Here is a tiny trained network, its code and every weight. The questions are about switching its units off for an input and a target symbol, where a switched-off unit gives its printed mean instead of its output.

import numpy as np


def w(rows, s, z=0):
    codes = np.array(rows[::2]) - 128.0
    scale = np.full(codes.shape[1], s)
    scale[-1] = z or s
    return codes * scale


def norm(h):
    return h / np.sqrt((h * h).mean(-1, keepdims=True) + 1e-5)


def f(y):
    return np.maximum(y, 0)


def softmax(a):
    e = np.exp(a - a.max(-1, keepdims=True))
    return e / e.sum(-1, keepdims=True)


def log_softmax(a):
    a = a - a.max(-1, keepdims=True)
    return a - np.log(np.exp(a).sum(-1, keepdims=True))


def net(x, mask):
    ids = ['βηλμξπψω'.index(c) for c in x.split()]
    T = len(ids)
    res = E[ids] + P[:T]
    u = 0
    for l in range(2):
        q, k, v = (norm(res) @ M[l].T for M in (Q, K, V))
        z = softmax(np.where(np.tri(T) > 0, q @ k.T / 4**0.5, -1e9)) @ v
        res = res + np.where(mask[u], z, O[l][:, -1]) @ O[l][:, :-1]
        u += 1
        y = f(norm(res) @ A[l][:, :-1].T + A[l][:, -1])
        res = res + np.where(mask[u : u + 4], y, B[l][:, -1]) @ B[l][:, :-1]
        u += 4
    return log_softmax(norm(res)[-1] @ U[:, :-1].T + U[:, -1])


Q, K, V, O, A, B = {}, {}, {}, {}, {}, {}
E = w([
[39,40,192,110,49,123,160,143,61,97,163,59],'β',
[136,96,108,131,45,72,229,85,61,132,96,153],'η',
[109,102,113,165,202,78,89,85,76,49,198,146],'λ',
[137,62,89,236,50,159,168,182,95,80,56,131],'μ',
[143,134,124,200,133,136,215,62,2,183,152,154],'ξ',
[165,87,240,138,181,146,146,217,96,36,133,30],'π',
[62,142,156,153,63,86,114,13,125,28,212,53],'ψ',
[109,158,177,74,113,153,133,135,115,98,182,163],'ω',
],0.0036)
P = w([
[136,188,165,132,95,153,167,174,147,61,102,184],'0',
[110,199,48,121,71,65,101,103,8,91,126,158],'1',
[175,149,114,65,131,211,35,57,94,116,151,176],'2',
[105,126,179,140,133,133,175,164,174,81,112,162],'3',
[66,161,73,134,83,78,120,92,4,98,130,149],'4',
[176,111,107,124,133,206,81,72,119,121,191,158],'5',
[102,76,177,160,144,111,180,173,204,129,136,146],'6',
[38,134,79,148,99,74,129,79,11,106,120,166],'7',
[175,54,102,170,144,170,85,68,151,153,215,148],'8',
[111,55,176,189,151,59,179,182,211,191,154,176],'9',
],0.0043)
Q[0] = w([
[219,148,114,20,193,167,53,129,231,188,119,114],'0.h0',
[3,157,180,174,88,44,164,187,68,74,135,72],'0.h0',
[182,117,149,117,169,190,79,164,117,64,173,77],'0.h0',
[179,230,70,148,116,75,112,116,42,139,158,118],'0.h0',
],0.0049)
K[0] = w([
[165,245,102,47,114,129,106,162,23,4,152,138],'0.h0',
[77,34,173,124,187,122,104,94,255,182,200,126],'0.h0',
[128,118,151,137,162,174,118,182,71,79,142,14],'0.h0',
[137,168,173,132,214,119,203,172,153,122,91,217],'0.h0',
],0.0052)
V[0] = w([
[87,221,130,179,96,179,183,31,147,192,214,120],'0.h0',
[127,136,194,3,167,22,206,134,96,168,135,104],'0.h0',
[27,75,82,94,134,19,112,100,140,84,158,199],'0.h0',
[197,117,86,181,115,8,150,75,101,121,48,87],'0.h0',
],0.0026)
O[0] = w([
[71,211,209,185,93,168,44,105,98,155,155,129,44],'0.h0',
[234,124,175,161,50,156,167,81,80,144,133,3,70],'0.h0',
[144,242,103,122,108,90,212,148,114,168,121,95,191],'0.h0',
[123,149,98,133,115,185,162,204,128,42,218,59,2],'0.h0',
],0.0044,0.00072)
A[0] = w([
[114,156,4,103,79,96,187,141,94,151,115,75,2],'0.n0',
[64,198,71,168,173,82,74,75,94,171,114,95,2],'0.n1',
[205,115,22,189,105,130,144,70,53,180,47,134,40],'0.n2',
[145,191,139,161,86,105,126,61,19,189,177,109,125],'0.n3',
],0.0036,0.00097)
B[0] = w([
[227,152,102,115,192,155,170,184,181,82,187,106,174],'0.n0',
[164,113,183,64,131,179,223,255,108,139,38,90,166],'0.n1',
[71,161,195,87,133,53,60,70,152,110,165,78,201],'0.n2',
[161,76,88,180,116,154,55,188,202,115,104,169,254],'0.n3',
],0.0046,0.0037)
Q[1] = w([
[134,204,162,96,74,88,102,88,101,192,9,121],'1.h0',
[108,137,98,122,101,141,169,106,102,78,166,115],'1.h0',
[82,147,61,153,45,109,153,119,73,158,145,138],'1.h0',
[116,102,144,166,96,28,92,254,61,57,159,109],'1.h0',
],0.0061)
K[1] = w([
[105,173,139,88,111,112,104,137,114,163,3,87],'1.h0',
[119,197,121,98,141,161,196,165,191,114,178,157],'1.h0',
[105,178,100,179,96,158,176,210,175,196,86,151],'1.h0',
[78,28,178,255,179,86,187,98,209,197,164,40],'1.h0',
],0.0066)
V[1] = w([
[109,127,151,105,133,192,204,155,115,157,125,98],'1.h0',
[77,76,84,147,110,113,126,136,5,146,89,111],'1.h0',
[96,122,70,139,30,41,109,102,109,100,114,142],'1.h0',
[75,180,167,92,129,171,138,98,179,117,119,60],'1.h0',
],0.0036)
O[1] = w([
[170,94,141,107,159,110,18,133,162,68,115,163,64],'1.h0',
[183,132,254,120,87,135,166,162,132,91,126,175,66],'1.h0',
[129,49,174,117,169,201,214,139,103,137,58,139,144],'1.h0',
[86,55,44,47,141,122,68,187,142,118,88,152,9],'1.h0',
],0.0038,0.0015)
A[1] = w([
[169,113,149,143,123,117,143,208,175,127,89,156,160],'1.n0',
[149,118,133,149,115,223,148,86,185,143,160,224,141],'1.n1',
[71,152,122,115,114,98,28,23,18,140,157,95,82],'1.n2',
[144,132,3,120,135,123,72,83,105,119,169,62,252],'1.n3',
],0.0044,0.0013)
B[1] = w([
[105,131,109,107,125,88,109,98,177,197,136,99,238],'1.n0',
[164,122,114,109,185,148,84,100,98,201,166,58,242],'1.n1',
[67,209,95,33,142,134,186,94,255,164,130,132,222],'1.n2',
[122,88,176,140,160,213,139,57,120,208,117,133,251],'1.n3',
],0.0059,0.0032)
U = w([
[93,67,52,150,159,184,132,218,150,179,41,156,98],'β',
[104,123,107,151,173,97,178,109,61,52,153,203,253],'η',
[207,199,58,112,116,121,215,172,136,137,120,34,28],'λ',
[48,214,163,194,69,175,78,155,184,77,140,118,83],'μ',
[78,164,118,21,165,139,119,39,164,182,142,126,108],'ξ',
[136,103,210,136,56,119,171,91,84,160,27,149,124],'π',
[191,61,135,215,164,224,79,95,83,121,165,101,203],'ψ',
[169,102,118,123,158,30,2,136,201,80,145,106,120],'ω',
],0.0046,0.0018)

Each question gives the input, a string of symbols that net reads in full, and the target symbol t.
The units are the heads (4 rows each of Q, K, V and O) and the neurons (one row each of A and B). Each row of codes is followed by its name. A weight is (code - 128) times the scale printed after its matrix; where a second scale follows, it is the last column's (O, A, B and U).
mask holds one flag per unit, layer by layer, with each layer's heads first. A switched-off unit (its flag False) gives its mean, the last column of its rows in O or B, instead of its output. The means were averaged over made-up inputs and are rounded, as every weight is.
A unit's drop is (log p(t) with every unit on - log p(t) with that unit switched off) / (log p(t) with every unit on - log p(t) with every unit switched off).
The circuit of an input: a set's keep is (log p(t) with only the set's units on - log p(t) with every unit switched off) / (log p(t) with every unit on - log p(t) with every unit switched off). Starting from all 10 units, units are removed one at a time, each time the one whose removal leaves the highest keep (on an exact tie, the one counted first), for as long as the keep stays at least 0.8.
units of the circuit, in order: the units of the circuit, biggest drop first
most important unit: the unit with the biggest drop
top k neurons: the k neurons with the biggest drops, biggest first
top k neurons in layer l: the k neurons of layer l with the biggest drops, biggest first
input ξ ψ π η λ, target ψ: units of the circuit, in order : 0.h0, 1.n3, 0.n3
input ξ η ξ ω π, target π: units of the circuit, in order : 0.h0, 1.h0
input μ ψ ω ξ η π μ η, target η: units of the circuit, in order : 0.n0, 0.h0, 1.n2, 1.n1
input λ π η ω λ, target π: units of the circuit, in order : 0.h0, 0.n1, 1.h0
input ξ ξ ψ λ μ, target λ: units of the circuit, in order : 0.h0, 0.n0
input ψ λ μ β η, target ω: top 3 neurons in layer 0 : 0.n3, 0.n2, 0.n0
input ω π η ξ ω, target μ: top 3 neurons : 0.n3, 0.n1, 1.n3
input π μ β ξ λ, target μ: top 2 neurons in layer 0 : 0.n1, 0.n3
input ψ η π λ, target η: top 2 neurons : 0.n3, 1.n2
input μ ψ ψ μ ψ, target η: most important unit : 0.h0
input β μ ω π π, target ξ: units of the circuit, in order : 1.n2, 1.h0, 1.n3
input μ π μ λ λ, target λ: units of the circuit, in order : 0.h0, 0.n1
input λ π ω λ μ μ β β, target ω: top 2 neurons in layer 0 : 0.n3, 0.n0
input ψ λ π β ξ, target ω: top 2 neurons in layer 0 : 0.n3, 0.n2
input ω ξ μ λ π ψ ψ, target μ: units of the circuit, in order : 0.h0, 1.n1, 1.n0
input β β ω λ ψ, target λ: units of the circuit, in order : 0.n1, 0.h0, 0.n0
input β ξ β μ ω ω, target ψ: top 2 neurons in layer 1 : 1.n2, 1.n0
input λ ω η π, target ω: units of the circuit, in order : 1.h0, 0.h0
input μ ξ ψ β μ, target ω: top 3 neurons in layer 0 : 0.n2, 0.n0, 0.n3
input η π π η η π π, target ω: units of the circuit, in order : 1.h0, 1.n3
input ω η π ψ ψ η ξ, target ψ: top 2 neurons : 1.n2, 1.n1
input ω π ξ β, target π: units of the circuit, in order : 0.h0, 1.n2, 1.n1
input λ λ β π ψ π β ξ, target ω: top 3 neurons : 0.n3, 0.n2, 0.n1
input λ η π ω ω, target π: top 3 neurons : 0.n1, 0.n2, 1.n2
